Below are the code and all the weights of a small trained network. Each question names an input and a class and asks about switching units off, where a switched-off unit gives its printed mean instead of its output.

import numpy as np


def w(rows, s, z=0):
    codes = np.array(rows[::2]) - 128.0
    scale = np.full(codes.shape[1], s)
    scale[-1] = z or s
    return codes * scale


def f(y):
    return np.maximum(y, 0)


def log_softmax(a):
    a = a - a.max(-1, keepdims=True)
    return a - np.log(np.exp(a).sum(-1, keepdims=True))


def net(x, mask):
    res = np.array(x, float).reshape(1, 5) / 4 @ E
    y = f(res @ A[0][:, :-1].T + A[0][:, -1])
    res = res + np.where(mask, y, B[0][:, -1]) @ B[0][:, :-1]
    return log_softmax(res[-1] @ U[:, :-1].T + U[:, -1])


A, B = {}, {}
E = w([
[42,224,188,61,162,127,170,152,79],'x0',
[148,175,146,138,254,69,77,209,163],'x1',
[9,4,177,152,228,128,44,214,64],'x2',
[69,166,99,173,78,214,48,44,170],'x3',
[134,201,51,15,69,57,92,166,144],'x4',
],0.0069)
A[0] = w([
[86,63,117,99,134,122,86,180,93,253],'n0',
[157,93,137,149,159,91,154,153,136,99],'n1',
[168,52,118,113,95,95,171,155,110,88],'n2',
[70,104,171,167,252,138,98,159,120,209],'n3',
[139,129,116,225,95,166,88,56,179,138],'n4',
[127,136,122,114,68,123,131,83,158,36],'n5',
[161,184,133,173,152,123,164,85,153,144],'n6',
[123,156,126,41,93,109,162,138,108,175],'n7',
[185,127,94,83,139,61,97,190,151,152],'n8',
],0.016,0.0034)
B[0] = w([
[82,53,182,163,162,88,180,118,132,217],'n0',
[110,64,149,145,167,155,142,125,113,171],'n1',
[207,76,120,154,104,125,144,36,166,184],'n2',
[104,97,143,132,254,65,172,185,110,250],'n3',
[136,83,38,124,88,151,28,84,122,231],'n4',
[101,198,149,172,159,161,128,140,101,192],'n5',
[164,106,140,81,77,175,216,138,111,192],'n6',
[87,230,144,143,120,69,151,150,150,211],'n7',
[107,85,61,95,140,55,65,139,125,227],'n8',
],0.015,0.016)
U = w([
[159,152,54,146,107,180,74,85,119,106],'0',
[83,171,103,40,100,24,130,154,175,180],'1',
[108,236,166,101,137,169,218,189,109,114],'2',
[140,123,183,78,121,161,89,163,158,3],'3',
[211,82,142,155,100,168,207,57,154,167],'4',
[121,74,97,167,164,153,90,102,113,186],'5',
[105,106,131,184,254,103,155,168,98,167],'6',
[143,199,114,182,96,176,166,85,128,42],'7',
],0.0094,0.0045)

Each question gives the input, the list of numbers given to net, and the class t.
The units are the neurons (one row each of A and B). Each row of codes is followed by its name. A weight is (code - 128) times the scale printed after its matrix; where a second scale follows, it is the last column's (A, B and U).
mask holds one flag per neuron, in row order. A switched-off neuron (its flag False) gives its mean, the last column of its row in B, instead of its output. The means were averaged over made-up inputs and are rounded, as every weight is.
A unit's drop is (log p(t) with every unit on - log p(t) with that unit switched off) / (log p(t) with every unit on - log p(t) with every unit switched off).
The circuit of an input: a set's keep is (log p(t) with only the set's units on - log p(t) with every unit switched off) / (log p(t) with every unit on - log p(t) with every unit switched off). Starting from all 9 units, units are removed one at a time, each time the one whose removal leaves the highest keep (on an exact tie, the one counted first), for as long as the keep stays at least 0.8.
circuit, biggest first: the units of the circuit, biggest drop first
most important unit: the unit with the biggest drop
top k neurons: the k neurons with the biggest drops, biggest first
drop of u: that unit's drop, to one decimal
input [-2,-5,1,7,-8], class 0: most important unit : n4
input [4,4,-3,5,-5], class 5: circuit, biggest first : [n4 n7]
input [-2,-3,-4,0,-2], class 0: circuit, biggest first : [n0 n3]
input [3,-2,-7,1,7], class 2: circuit, biggest first : [n5 n4]
input [8,-1,-7,-2,6], class 2: circuit, biggest first : [n4 n5]
input [5,-5,-6,8,5], class 7: top 2 neurons : [n4 n3]
input [8,-8,-5,-8,1], class 2: circuit, biggest first : [n7 n8]
input [-6,-4,5,-7,3], class 4: top 2 neurons : [n2 n3]
input [6,0,-2,3,-5], class 4: circuit, biggest first : [n7 n8 n6]
input [3,-5,-7,3,3], class 2: circuit, biggest first : [n7 n5]
input [0,-6,2,-3,7], class 1: top 2 neurons : [n3 n7]
input [2,8,-7,0,-5], class 4: top 2 neurons : [n6 n7]
input [-1,-5,3,-2,5], class 1: top 3 neurons : [n3 n7 n1]
input [-6,-6,3,-5,-8], class 4: most important unit : n2
input [-8,-3,-8,-6,3], class 4: top 2 neurons : [n2 n6]
input [-3,-7,-6,-7,3], class 4: top 3 neurons : [n2 n3 n6]
input [5,4,-8,6,-8], class 4: top 3 neurons : [n6 n8 n7]
input [0,1,-6,7,6], class 0: top 2 neurons : [n4 n3]
input [-4,5,-8,1,-3], class 0: top 2 neurons : [n4 n0]
input [-2,-1,-7,4,-5], class 0: circuit, biggest first : [n4]
input [8,1,3,1,6], class 1: top 3 neurons : [n7 n5 n1]
input [-2,2,-8,3,5], class 0: top 4 neurons : [n3 n4 n5 n0]
input [-1,0,2,1,7], class 1: drop of n3 : 0.2
